Each row is followed by one of two labels, saying whether the row has a hidden trait. Each part has a new trait and two new labels.
[ 17.3  27.8   1.6  -6.0 -31.0 -45.3 -15.7  53.4  -1.8 -22.1  -2.4  -1.7
   0.8  26.5 -12.6  10.5   1.6   1.5  -5.8  -7.3  -2.1   5.2   8.4  -7.6
 -10.8 -22.6   3.1   3.3  13.6 -25.1 -44.0  24.3 -54.7 -18.6 -26.0  -5.4
  64.5  -6.4 -49.0  94.2  99.9 -37.5  -7.4  20.5  -8.3 -23.3 -37.0   4.3
 -23.6 -31.0  -6.1 -24.2   3.8  37.8  -3.0 -22.2 -23.1  -8.1  -4.9  17.6
  12.4  -6.7   4.0   4.3 -28.5 -22.7   9.8   4.8 -17.2  -9.9 -46.1   0.7
   5.2  42.9 -12.5   0.4  14.4  -1.1  19.9  19.3   4.6  38.8  -8.6  12.4
  18.3  15.4 -98.8  20.4  -1.7  15.5  -3.7 -15.1  18.9   4.3 -30.4  13.5
  17.1  -0.1  -1.2 -41.2  -2.7  -3.7  -0.1  29.2   4.3   2.0 -31.9   1.7
 -27.9  -1.9  -5.1   2.6 -10.1   6.4 -10.6  -1.2   1.2   3.3   6.9   0.6
   3.5  24.0   4.2   1.7  38.8  -7.6  28.0   1.2  -7.5  15.5  31.1  24.9
  -3.5   1.7   7.1  -3.6   6.4  99.9  -1.5   5.7 -30.1] : Q388
[-10.3  -0.6  -3.6 -14.9  -6.1 -15.9   1.4  -6.7  -3.6   4.2   3.9  10.6
 -12.0  -8.8  -0.5   6.7  -3.0  -1.8  -1.7  -4.1  -0.6   9.0   6.0  -4.5
 -23.7   4.9  -1.7  -4.8  -2.2 -27.3 -22.6  -6.7 -22.7 -20.8  -9.1   1.6
   7.3  -2.3   5.5  -5.9 -16.0  -3.1  -4.1 -17.1 -16.4 -20.0  -1.9  12.6
 -11.1   3.9   1.8 -29.2  40.0   8.7 -12.2  -7.8  -3.3 -20.5  -2.3  10.3
  19.0  -7.0   5.4  -5.7  -3.8 -13.0   1.1   3.0 -11.6 -15.2 -11.4  -7.1
  13.8  -3.2   0.5  13.2   5.8   8.2  12.7  12.8   4.4   5.6   5.2  15.1
  -3.3   0.2 -32.3   4.5   4.3   1.2  -2.3   3.0   3.6  -0.3   8.9  -5.1
   5.1  18.6   1.3  -9.2 -21.2  -6.3  -1.3   5.1  -8.8   2.7 -10.6  -0.6
  -5.8  -3.2   3.5  -4.4  -7.2   5.7  -2.3   2.8  -0.6  -1.9   0.6   6.4
  -8.8  -2.4   1.6 -16.9  -3.7  -2.4 -18.1  -2.6  -7.3   2.7  26.1   6.4
  -4.0   4.4  -7.0  -2.2   0.2 -32.7   1.7  -0.3  13.3] : Q388
[-26.3   1.2  -8.2 -48.9 -21.3 -45.6  -1.9 -19.2  -9.3   2.3 -32.8  36.3
 -12.4  18.2  18.0  23.3  -7.7   0.5 -18.6  20.1  -5.4   7.5   1.1  -8.5
 -19.3  16.7  -3.6 -14.6 -25.0  -1.8 -99.9 -38.1 -26.5  11.9  -6.7   1.3
  66.0  -4.1   3.0  -7.9 -18.4 -63.2   0.2  -9.5 -16.5   1.6 -28.6  18.1
  31.9 -11.4  11.9   1.8   3.3  15.2 -35.8  -5.8  -3.8 -12.7  28.7   8.8
  30.2 -36.4  15.1   9.3   0.8  55.3   6.2  -3.2  15.7 -43.4  -4.8 -26.6
 -28.0  16.0  73.4  -0.3   1.0 -15.8   8.8   9.9  35.2   6.5  41.2  -2.5
 -17.3   3.6   0.5  -8.6 -26.1   1.8  -7.7  -6.0   3.4 -14.9   7.4  -0.7
  11.6  23.8 -13.1  13.6 -50.3  -7.8  -7.1 -48.9  24.1 -11.3 -28.2  37.7
 -15.8  21.8  -7.0   9.1  12.7  -0.8  31.3  22.0   0.0   0.7   9.5   7.2
  -3.4  13.3  19.7 -36.8 -35.6   4.0 -49.1  -7.0   8.6  15.6  49.0   9.0
   5.9  10.2  -5.6  -1.3  11.4 -69.7  -1.2 -25.5  21.2] : Q388
[ -4.7  28.8  -8.7  -3.7  -1.9  26.5  -9.8 -24.0  -1.5  -3.0  11.0 -27.9
   4.9  -2.6  11.4   4.1  -7.6   4.3   6.1  -8.8  -8.4  14.3  -3.0  19.6
 -19.8  -9.1   3.3  -5.9 -15.5  -0.3  -7.7  -8.2 -23.2 -13.1 -12.6 -10.4
  13.7  -2.7 -18.7 -20.0  23.5   0.4  -0.5  17.9 -20.0  51.1  16.8 -29.3
  11.2  -7.0 -29.5 -22.8 -21.5  45.6 -31.4   0.9 -14.2  -7.9 -20.7   2.3
 -25.4  13.0 -10.3   2.9   0.6  -3.4  16.6  -4.1  25.6 -41.3 -32.0  17.7
  -0.3 -19.6  -9.0   0.1   4.9   4.4  -3.1  14.0 -24.4   4.8   3.0  64.1
  -2.4 -14.1 -11.2   2.4   8.0  12.2  -8.5  18.5  -3.2  -1.6  14.6  -9.7
   1.4  23.3   9.4 -27.4  -3.3 -39.7  15.8 -40.3  -6.5  23.4  -6.3  -9.4
  -2.3   9.2  -8.4  -0.6  25.1  10.6  -6.6 -16.8  -0.8  -1.5  -9.5  -9.6
  -2.6 -17.4   0.9 -31.8  -5.9   3.4  -2.1   3.7   9.5 -26.5   5.4   2.9
   2.6   1.2  -1.5   4.0  -5.5  54.5   4.8  19.2   9.4] : Q175
[  6.2  12.4   0.4 -12.8 -19.3 -32.4  -3.8  35.7 -17.4 -16.5  15.3   3.2
  -7.2   6.7  -3.7   6.4  -3.4  -0.5  -4.6  -7.4   1.3   5.4   7.2  -6.9
 -24.9  -6.5   2.3   0.9   6.9 -12.4 -51.2   8.1 -34.6 -22.7 -18.4  -4.4
  42.2  -4.7 -24.1  40.7  55.2 -23.7  -2.7  -5.4   2.7  -6.1 -24.6  14.9
 -17.5  -8.5 -12.3 -22.4  99.9  19.8 -11.0 -13.6 -10.9 -13.8  -3.9  16.2
  57.6 -10.3   2.9  -3.8 -15.7 -18.1   3.6   6.3  -1.6 -21.3 -24.0  -1.7
  11.9  18.0  -0.4  -0.9   3.5   5.2  14.4  20.0   6.9  23.7  -1.4  15.7
   9.2   6.7 -72.9   2.9   8.6   7.4   0.7  -4.7  15.9   2.5 -11.5   2.7
   8.8  30.8  -2.2 -23.9 -80.2 -11.5   0.6  20.4  -4.5  -6.9  -9.1  -1.8
 -13.9   2.3   0.0  -2.1  -0.7   7.4  -8.8  -4.5   0.0   0.0   6.5  10.0
  -1.2   8.9   4.5  -8.1   8.7  -0.5   4.1  -1.8  -5.6  16.1  31.5  17.0
  -4.5   1.6  -2.9  -3.2   8.6  69.2  26.6   0.9  -6.6] : Q388
[ -5.8   5.6  -0.8  -7.9  -0.4  -2.0  -0.9  -9.9  -3.2   7.0   3.0  -3.9
   1.3   1.0  -3.7   9.0   0.3  -0.9   0.3  -2.8  -8.2   5.9   4.7  -4.5
  -7.8   1.0  -3.1  -2.3  -4.8 -22.8 -12.8   0.0 -13.3  -3.0  -4.4  -3.5
  -0.8  -2.2   0.6 -11.3 -20.8   3.6  -3.3  -0.2  -7.6  -7.5  12.5   6.6
  -9.0  -7.1   1.3 -13.7  -4.0   8.9   2.2  -1.9  -0.7 -10.7  -1.4   4.7
  22.7  -0.3   4.5   8.9  -0.8 -15.6   0.0  -2.1  -2.5 -13.1 -11.8  -7.5
   5.0   0.1  -2.6   0.2   4.7   7.1   7.6   9.9   3.0  -3.0   2.9   6.5
  -3.0   0.4 -14.4   7.9  -1.2   0.9   1.0  -2.4   0.1  -1.8   6.2  -0.9
   2.9   7.0  -0.9  -2.5   5.0  -9.6   0.5  19.7 -12.3   4.5  -4.6   4.0
  -4.7  -4.6  -1.0   0.5 -10.7   0.3   1.8  -1.2  -0.5  -4.3  -4.0   1.2
  -6.4  -1.8  -0.6  -8.7   0.1  -0.8  -9.9   1.0  -3.4   1.5   8.4   4.0
   3.5   2.4  -2.5  -0.7  -3.9 -15.4   4.8   0.2  -1.6] : Q175
[ -3.7   3.4  -4.9  -3.1  -5.1   4.2   2.2 -17.1   8.1   3.7   0.8   1.0
  -7.3   8.5   7.5   2.3   9.4   0.8  -1.4  12.5  -4.6   5.2   4.7  -9.8
 -11.4  -7.7  -3.2  -8.8   2.2  -4.9 -11.9 -25.9 -28.2  -5.4  -7.3   6.2
 -14.7  -1.4  19.4  -8.8 -42.7  38.8  -2.7  11.1 -22.2   1.5   4.4   5.3
 -14.9 -28.1  18.0 -16.3 -12.7   0.0  -9.0  -2.7  -1.2 -11.0  -7.0 -12.9
  40.6   1.2   5.4   1.1  -5.9 -17.3 -16.7  -1.6  -6.1  -1.5 -17.0  -5.1
   1.6  21.2 -10.3  17.2   2.9   5.0  -0.2  -3.9   2.1  13.9   0.9  39.2
 -19.2  -0.1 -24.8   4.6  -6.7   1.9   1.9   0.9   1.4  -1.9  10.8   7.9
   9.3 -11.7   9.6   1.0  -1.9  -3.0  -3.1  -2.5  -9.1  -9.0  -6.3  12.7
   7.2   3.3   0.6   5.1 -17.0  -1.7 -25.7  -2.7  -0.4 -10.4  -4.6  -8.7
  -8.3   2.4  -0.7 -15.7 -30.5  -0.6  -7.1   4.8  -1.6   3.9  -3.1   2.9
   9.6   1.6  -6.1  -2.4  -9.8 -25.0   5.5  -1.2   7.1] : Q175
[ -5.2  13.0  -2.6 -12.5  -1.8  -1.7   0.9 -11.6  -3.4   5.5 -17.0   7.7
  -0.8   3.4  -2.4   8.7  -3.1   0.5   6.0  -9.1  -6.3   4.5   3.4  -0.6
 -23.3   3.1  -3.7  -3.7  -8.3 -15.9 -20.6   2.9 -15.1  -4.1  -6.4   5.8
  -2.4  -3.4   5.4   2.0   0.3   5.3  -3.7  -9.2  -8.7   2.1   9.9   9.9
 -14.1  -5.6  22.1 -14.7  19.2  14.8 -17.8   0.1  -9.4 -19.1 -11.8   2.3
  18.5  -1.1   6.3  11.1   1.4 -10.6  -0.6  -4.8  -0.1 -15.2  -9.4   0.4
   7.7   8.1  -7.2 -12.3   4.2   9.5   7.5  17.3   7.4   6.1  -5.3  10.7
  -8.9   0.1  -5.9   2.5  -5.1   0.8  -0.6   1.9  -1.5   0.8   0.6  -5.2
   5.0  -2.6   6.0  -7.2  -3.2  -5.4   0.2  21.2  -9.3   5.1 -10.9  10.3
  -7.9  -3.7   1.7  -3.1  -2.3  -5.0   2.6   0.9  -0.4   0.8  -3.7   0.4
  -8.4  -1.0   0.6  -6.5 -10.8  -3.7 -14.3   1.2  -3.4   2.7  -5.8  -0.9
   3.0   3.4  -5.9  -0.4  -5.5 -28.1   0.9   0.7   9.9] : Q175
[ -8.1  -5.5   0.5 -10.9  -6.4   0.8   2.2 -13.1   2.2   1.6   1.4   7.5
   0.6  -5.6   2.6   3.5   4.3   0.0   0.9   6.1   4.0   5.7  -0.1   1.5
  -8.3   5.6   1.0  -0.1  -6.6   6.3  -1.1   4.4  -1.8  -9.3 -23.1   5.3
   1.0  -1.9   0.9  -3.0   2.8  -8.6  -2.0  31.0  -2.7 -13.2   0.4   1.3
  -1.7  17.8  13.1 -10.3  22.9   4.5   6.6  -1.3   0.6  -0.7   2.3  -0.7
   1.2   2.8   8.8   4.7  -2.5 -15.0   2.7  -1.7  -2.6  -3.7  -3.3  -0.6
   0.7   6.2  -1.0  -0.3   1.3   1.7   1.7  13.9  -7.4  13.3   2.3   3.6
  -3.0  -0.2  -4.1   1.1   1.4  -0.8  -0.1 -10.6   5.7  -0.2  -0.8   1.5
   0.2  19.5 -15.4   7.3  28.3  -0.5  -2.0  25.0  -7.3   0.4  -1.6  -4.7
  -6.2   1.0   0.5  -3.3  -0.3   9.1 -10.5  -0.3   0.0  -3.8  -2.0   1.4
  -1.1   2.2   6.4   0.2  -7.6  -0.4  -7.3   0.3  -4.8  -0.4  15.0   2.1
   8.0  -2.3   0.1   0.1   4.4  49.0 -10.2   0.6  -1.8] : Q175
[  2.4   6.8  -2.0   2.2   1.2  -0.7   0.4  -5.4  -4.4   2.8  -3.2 -10.6
   0.4   2.4  -5.7   4.6  -0.9  -1.0  -5.3  -1.3  -9.1   0.7   4.2  -6.0
  -8.8  -0.3  -6.1  -2.2   2.9 -24.6  -5.8  -6.2  -6.8   6.6  18.4   1.8
  10.2   0.5   9.2  -7.2 -23.3   3.0  -2.5   2.0 -12.3  -6.5   7.6   1.2
  -5.7 -22.3 -21.1  -6.0 -15.9   9.4  -3.3  -4.3  -1.5  -7.5   5.3   9.2
  24.3  -1.2  -0.2  -5.1  -1.6  35.7   3.6  -1.8  -0.7   0.6  -8.5  -4.8
   0.4   0.9  -2.5  14.9   4.6   9.7   7.3 -11.7   5.7   0.4   3.7   0.0
  -2.3   0.6 -16.9   6.5  -2.6   3.3   4.0   7.6   1.9   0.7   8.1  -2.5
   3.4  -0.3  14.5 -11.0 -25.9  -8.5  -0.4 -19.7   3.7  -3.1  -9.9   5.2
  -5.0  -4.6  -0.1   5.1  -6.3 -12.3  11.5   0.6  -0.8  -1.3  -1.3   0.4
  -4.4  -5.9  -7.2  -0.9   0.6   0.1  -6.8   1.0   3.8   2.4   8.7   2.8
   2.3   4.9   3.6  -6.2 -13.5 -77.0   8.4   4.4   4.6] : Q175
